Below are the code and all the weights of a small trained network. Each question names an input and a class and asks about switching units off, where a switched-off unit gives its printed mean instead of its output.

import numpy as np


def w(rows, s, z=0):
    codes = np.array(rows[::2]) - 128.0
    scale = np.full(codes.shape[1], s)
    scale[-1] = z or s
    return codes * scale


def f(y):
    return y / 2 * (1 + np.tanh(0.7978845608 * (y + 0.044715 * y**3)))


def log_softmax(a):
    a = a - a.max(-1, keepdims=True)
    return a - np.log(np.exp(a).sum(-1, keepdims=True))


def net(x, mask):
    res = np.array(x, float).reshape(1, 7) / 4 @ E
    y = f(res @ A[0][:, :-1].T + A[0][:, -1])
    res = res + np.where(mask, y, B[0][:, -1]) @ B[0][:, :-1]
    return log_softmax(res[-1] @ U[:, :-1].T + U[:, -1])


A, B = {}, {}
E = w([
[218,219,147],'x0',
[23,135,195],'x1',
[161,47,61],'x2',
[1,46,96],'x3',
[79,146,40],'x4',
[43,120,132],'x5',
[249,162,148],'x6',
],0.0064)
A[0] = w([
[165,64,162,255],'neuron 1',
[131,110,248,246],'neuron 2',
[161,60,72,220],'neuron 3',
[124,103,94,253],'neuron 4',
[67,119,107,249],'neuron 5',
[126,105,155,43],'neuron 6',
[137,105,179,112],'neuron 7',
[172,90,147,255],'neuron 8',
[196,143,94,255],'neuron 9',
[115,216,141,255],'neuron 10',
],0.015,0.0031)
B[0] = w([
[14,76,82,195],'neuron 1',
[1,152,137,222],'neuron 2',
[45,69,65,220],'neuron 3',
[91,19,121,181],'neuron 4',
[169,109,188,225],'neuron 5',
[81,188,92,124],'neuron 6',
[87,163,190,146],'neuron 7',
[108,98,107,200],'neuron 8',
[112,41,150,255],'neuron 9',
[170,20,199,209],'neuron 10',
],0.0069,0.0087)
U = w([
[7,202,162,69],'0',
[208,210,1,4],'1',
[117,9,49,255],'2',
[195,163,160,45],'3',
],0.0062,0.0031)

Each question gives the input, the list of numbers given to net, and the class t.
The units are the neurons (one row each of A and B). Each row of codes is followed by its name. A weight is (code - 128) times the scale printed after its matrix; where a second scale follows, it is the last column's (A, B and U).
mask holds one flag per neuron, in row order. A switched-off neuron (its flag False) gives its mean, the last column of its row in B, instead of its output. The means were averaged over made-up inputs and are rounded, as every weight is.
A unit's drop is (log p(t) with every unit on - log p(t) with that unit switched off) / (log p(t) with every unit on - log p(t) with every unit switched off).
The circuit of an input: a set's keep is (log p(t) with only the set's units on - log p(t) with every unit switched off) / (log p(t) with every unit on - log p(t) with every unit switched off). Starting from all 10 units, units are removed one at a time, each time the one whose removal leaves the highest keep (on an exact tie, the one counted first), for as long as the keep stays at least 0.8.
circuit, biggest first: the units of the circuit, biggest drop first
top k neurons: the k neurons with the biggest drops, biggest first
drop when u is switched off: that unit's drop, to one decimal
input [7,-6,-7,-2,7,-1,-5], class 3: circuit, biggest first : [neuron 3; neuron 1; neuron 10]
input [6,4,-5,-7,-6,-8,-1], class 0: circuit, biggest first : [neuron 2]
input [-4,1,-4,-5,-7,-8,2], class 0: top 2 neurons : [neuron 2; neuron 7]
input [5,-4,-7,-4,2,1,-5], class 3: top 2 neurons : [neuron 3; neuron 1]
input [6,0,-3,8,2,6,5], class 3: top 2 neurons : [neuron 3; neuron 1]
input [4,7,-6,-7,4,6,-1], class 3: top 2 neurons : [neuron 10; neuron 1]
input [7,-5,-7,3,3,5,4], class 3: top 2 neurons : [neuron 3; neuron 1]
input [-2,3,3,3,-4,3,6], class 0: drop when neuron 9 is switched off : 0.2
input [7,0,-7,6,4,8,7], class 3: drop when neuron 10 is switched off : 0.2
input [-7,7,5,3,-7,5,-5], class 0: drop when neuron 9 is switched off : 0.1
input [4,0,-4,0,1,5,-2], class 3: drop when neuron 4 is switched off : 0.1
